Below are the code and all the weights of a small trained network. Each question names an input and a class and asks about switching units off, where a switched-off unit gives its printed mean instead of its output.

import numpy as np


def w(rows, s, z=0):
    codes = np.array(rows[::2]) - 128.0
    scale = np.full(codes.shape[1], s)
    scale[-1] = z or s
    return codes * scale


def norm(h):
    return h / np.sqrt((h * h).mean(-1, keepdims=True) + 1e-5)


def f(y):
    return y / 2 * (1 + np.tanh(0.7978845608 * (y + 0.044715 * y**3)))


def log_softmax(a):
    a = a - a.max(-1, keepdims=True)
    return a - np.log(np.exp(a).sum(-1, keepdims=True))


def net(x, mask):
    res = np.array(x, float).reshape(1, 8) / 4 @ E
    u = 0
    for l in range(2):
        y = f(norm(res) @ A[l][:, :-1].T + A[l][:, -1])
        res = res + np.where(mask[u : u + 4], y, B[l][:, -1]) @ B[l][:, :-1]
        u += 4
    return log_softmax(norm(res)[-1] @ U[:, :-1].T + U[:, -1])


A, B = {}, {}
E = w([
[107,53,115,188,47,90,104,117],'x0',
[184,154,219,150,52,117,104,254],'x1',
[104,98,109,238,192,205,63,146],'x2',
[129,126,126,127,128,128,127,128],'x3',
[135,137,117,130,126,126,126,126],'x4',
[155,144,179,129,122,158,101,67],'x5',
[108,126,143,127,120,142,141,130],'x6',
[155,108,176,211,189,60,206,99],'x7',
],0.0089)
A[0] = w([
[68,123,59,129,130,86,163,207,2],'L0N0',
[103,67,113,174,44,90,102,94,39],'L0N1',
[167,159,207,139,87,165,72,9,39],'L0N2',
[61,169,103,101,94,136,72,138,91],'L0N3',
],0.012,0.0066)
B[0] = w([
[82,80,55,99,149,99,168,215,171],'L0N0',
[174,251,130,80,197,184,170,114,248],'L0N1',
[62,77,30,107,152,83,194,254,251],'L0N2',
[221,35,170,144,151,124,182,63,239],'L0N3',
],0.015,0.0027)
A[1] = w([
[44,117,64,101,132,108,126,5,49],'L1N0',
[91,154,138,55,55,48,155,72,62],'L1N1',
[119,92,80,44,53,206,71,119,47],'L1N2',
[120,117,158,179,144,62,177,94,1],'L1N3',
],0.014,0.0065)
B[1] = w([
[170,174,218,141,37,97,92,247,253],'L1N0',
[64,101,102,227,192,248,50,116,234],'L1N1',
[118,112,125,153,157,11,177,8,180],'L1N2',
[197,29,108,70,109,97,163,23,183],'L1N3',
],0.012,0.0055)
U = w([
[200,71,153,146,156,100,179,85,40],'0',
[149,169,183,137,50,108,82,218,184],'1',
[93,107,51,125,153,121,178,210,34],'2',
[157,248,116,91,185,199,164,126,251],'3',
[81,110,103,223,150,209,65,127,139],'4',
],0.014,0.0023)

Each question gives the input, the list of numbers given to net, and the class t.
The units are the neurons (one row each of A and B). Each row of codes is followed by its name. A weight is (code - 128) times the scale printed after its matrix; where a second scale follows, it is the last column's (A, B and U).
mask holds one flag per neuron, layer by layer. A switched-off neuron (its flag False) gives its mean, the last column of its row in B, instead of its output. The means were averaged over made-up inputs and are rounded, as every weight is.
A unit's drop is (log p(t) with every unit on - log p(t) with that unit switched off) / (log p(t) with every unit on - log p(t) with every unit switched off).
The circuit of an input: a set's keep is (log p(t) with only the set's units on - log p(t) with every unit switched off) / (log p(t) with every unit on - log p(t) with every unit switched off). Starting from all 8 units, units are removed one at a time, each time the one whose removal leaves the highest keep (on an exact tie, the one counted first), for as long as the keep stays at least 0.8.
units of the circuit, in order: the units of the circuit, biggest drop first
k most important neurons: the k neurons with the biggest drops, biggest first
k most important neurons of layer l: the k neurons of layer l with the biggest drops, biggest first
drop when u is switched off: that unit's drop, to one decimal
input [-1,-7,0,0,1,0,7,1], class 1: units of the circuit, in order => L1N0
input [-4,6,-4,1,-7,-6,8,8], class 0: 2 most important neurons of layer 1 => L1N3; L1N0
input [8,7,-5,3,-2,3,-3,-4], class 3: 2 most important neurons => L0N1; L1N0
input [-4,-5,-7,-4,-1,1,-8,-1], class 4: 2 most important neurons => L1N1; L0N1
input [8,-7,-8,6,-4,-5,-6,1], class 3: 2 most important neurons => L0N1; L1N1
input [-4,-6,-2,-2,4,7,2,-7], class 0: 2 most important neurons => L1N2; L0N3
input [8,-7,8,1,-6,0,1,-3], class 3: units of the circuit, in order => L0N1; L1N1
input [-2,-7,-7,-8,8,2,-3,5], class 1: 2 most important neurons => L1N0; L0N3
input [-5,8,-1,4,2,6,-2,-8], class 0: units of the circuit, in order => L1N2; L1N0; L0N1
input [-3,-5,8,7,-4,8,6,0], class 2: 2 most important neurons => L0N2; L1N1
input [8,-4,6,-3,-3,7,-2,1], class 3: 2 most important neurons => L0N1; L1N1
input [-7,2,-7,-6,5,7,-5,3], class 2: 2 most important neurons => L0N2; L0N1
input [2,7,0,-3,-5,3,0,-8], class 0: 2 most important neurons of layer 1 => L1N2; L1N0
input [-1,-6,-8,2,-5,0,-2,-5], class 4: most important neuron => L1N1
input [7,-2,-6,8,3,-3,6,4], class 3: drop when L1N3 is switched off => 0.0
input [7,-2,-7,-4,-5,3,1,-1], class 3: drop when L0N1 is switched off => 1.3
input [-5,-6,-4,5,6,-2,-5,-2], class 1: drop when L1N0 is switched off => 1.0
